Here is a tiny trained network, its code and every weight. The questions are about switching its units off for an input and a class, where a switched-off unit gives its printed mean instead of its output.

import numpy as np


def w(rows, s, z=0):
    codes = np.array(rows[::2]) - 128.0
    scale = np.full(codes.shape[1], s)
    scale[-1] = z or s
    return codes * scale


def f(y):
    return y / 2 * (1 + np.tanh(0.7978845608 * (y + 0.044715 * y**3)))


def log_softmax(a):
    a = a - a.max(-1, keepdims=True)
    return a - np.log(np.exp(a).sum(-1, keepdims=True))


def net(x, mask):
    res = np.array(x, float).reshape(1, 6) / 4 @ E
    y = f(res @ A[0][:, :-1].T + A[0][:, -1])
    res = res + np.where(mask, y, B[0][:, -1]) @ B[0][:, :-1]
    return log_softmax(res[-1] @ U[:, :-1].T + U[:, -1])


A, B = {}, {}
E = w([
[82,148,2,107],'x0',
[35,112,102,149],'x1',
[79,203,117,126],'x2',
[179,184,117,68],'x3',
[193,181,118,206],'x4',
[101,199,152,158],'x5',
],0.0097)
A[0] = w([
[87,139,101,78,85],'n1',
[176,254,125,171,124],'n2',
[76,169,55,94,107],'n3',
[211,163,105,112,119],'n4',
[67,139,184,179,151],'n5',
[142,181,218,122,151],'n6',
[135,121,207,212,132],'n7',
[126,94,157,140,170],'n8',
[109,194,249,215,146],'n9',
[88,137,107,75,130],'n10',
[150,195,106,134,120],'n11',
[230,130,128,116,86],'n12',
[124,182,160,70,139],'n13',
[163,110,156,97,95],'n14',
[206,53,114,116,109],'n15',
[103,12,65,90,254],'n16',
[213,126,142,96,82],'n17',
[205,78,158,156,175],'n18',
[121,86,221,208,139],'n19',
[178,49,133,116,178],'n20',
[100,182,228,33,155],'n21',
[110,62,53,126,191],'n22',
[114,130,228,49,142],'n23',
[128,171,147,240,157],'n24',
[113,116,133,133,111],'n25',
[92,127,128,104,118],'n26',
[27,124,42,93,172],'n27',
[76,91,186,40,168],'n28',
[118,159,59,127,92],'n29',
],0.011,0.006)
B[0] = w([
[68,188,210,68,156],'n1',
[31,112,52,245,203],'n2',
[81,206,158,112,198],'n3',
[101,101,85,151,172],'n4',
[99,109,163,85,180],'n5',
[168,2,152,204,190],'n6',
[73,47,144,91,197],'n7',
[181,72,142,83,163],'n8',
[74,80,165,145,226],'n9',
[108,176,175,112,165],'n10',
[105,157,94,199,160],'n11',
[155,104,85,138,179],'n12',
[136,122,205,177,160],'n13',
[164,124,111,145,152],'n14',
[213,145,23,90,186],'n15',
[204,179,126,82,254],'n16',
[156,106,94,132,173],'n17',
[158,67,42,11,208],'n18',
[136,17,121,84,213],'n19',
[196,133,88,95,201],'n20',
[166,119,225,172,195],'n21',
[154,218,160,87,206],'n22',
[183,113,165,169,192],'n23',
[45,100,83,154,197],'n24',
[134,124,133,107,129],'n25',
[138,148,185,96,143],'n26',
[139,223,182,70,249],'n27',
[204,229,167,141,202],'n28',
[59,196,142,138,167],'n29',
],0.0067,0.011)
U = w([
[84,36,128,112,127],'0',
[115,164,76,247,111],'1',
[156,169,100,146,129],'2',
[189,117,147,66,218],'3',
[213,105,99,97,183],'4',
[173,159,179,148,189],'5',
[188,81,178,155,2],'6',
[125,155,150,53,39],'7',
],0.014,0.0038)

Each question gives the input, the list of numbers given to net, and the class t.
The units are the neurons (one row each of A and B). Each row of codes is followed by its name. A weight is (code - 128) times the scale printed after its matrix; where a second scale follows, it is the last column's (A, B and U).
mask holds one flag per neuron, in row order. A switched-off neuron (its flag False) gives its mean, the last column of its row in B, instead of its output. The means were averaged over made-up inputs and are rounded, as every weight is.
A unit's drop is (log p(t) with every unit on - log p(t) with that unit switched off) / (log p(t) with every unit on - log p(t) with every unit switched off).
The circuit of an input: a set's keep is (log p(t) with only the set's units on - log p(t) with every unit switched off) / (log p(t) with every unit on - log p(t) with every unit switched off). Starting from the 12 units with the biggest drops (on a tie, the unit counted first), units are removed one at a time, each time the one whose removal leaves the highest keep (on an exact tie, the one counted first), for as long as the keep stays at least 0.8.
units of the circuit, in order: the units of the circuit, biggest drop first
most important unit: the unit with the biggest drop
top k neurons: the k neurons with the biggest drops, biggest first
drop when u is switched off: that unit's drop, to one decimal
input [2,1,-7,-7,-3,-6], class 3: most important unit : n22
input [-5,2,6,8,-1,-7], class 5: units of the circuit, in order : (n18; n21)
input [2,5,-8,0,-3,4], class 7: units of the circuit, in order : (n6; n22)
input [-8,-3,-5,-1,4,-3], class 4: units of the circuit, in order : (n15; n18)
input [-7,-8,-5,5,-5,1], class 4: top 2 neurons : (n18; n15)
input [4,-2,7,8,-8,6], class 5: top 2 neurons : (n21; n13)
input [-1,1,5,-1,0,2], class 1: top 2 neurons : (n18; n19)
input [6,-7,8,-2,-5,7], class 1: top 4 neurons : (n2; n11; n16; n18)
input [-6,8,0,1,-6,-3], class 5: top 2 neurons : (n28; n18)
input [-8,3,-8,-5,-4,1], class 4: drop when n20 is switched off : 0.3
input [-1,3,1,-1,7,-3], class 0: drop when n28 is switched off : 0.2
input [7,8,0,7,7,2], class 1: drop when n2 is switched off : 0.1
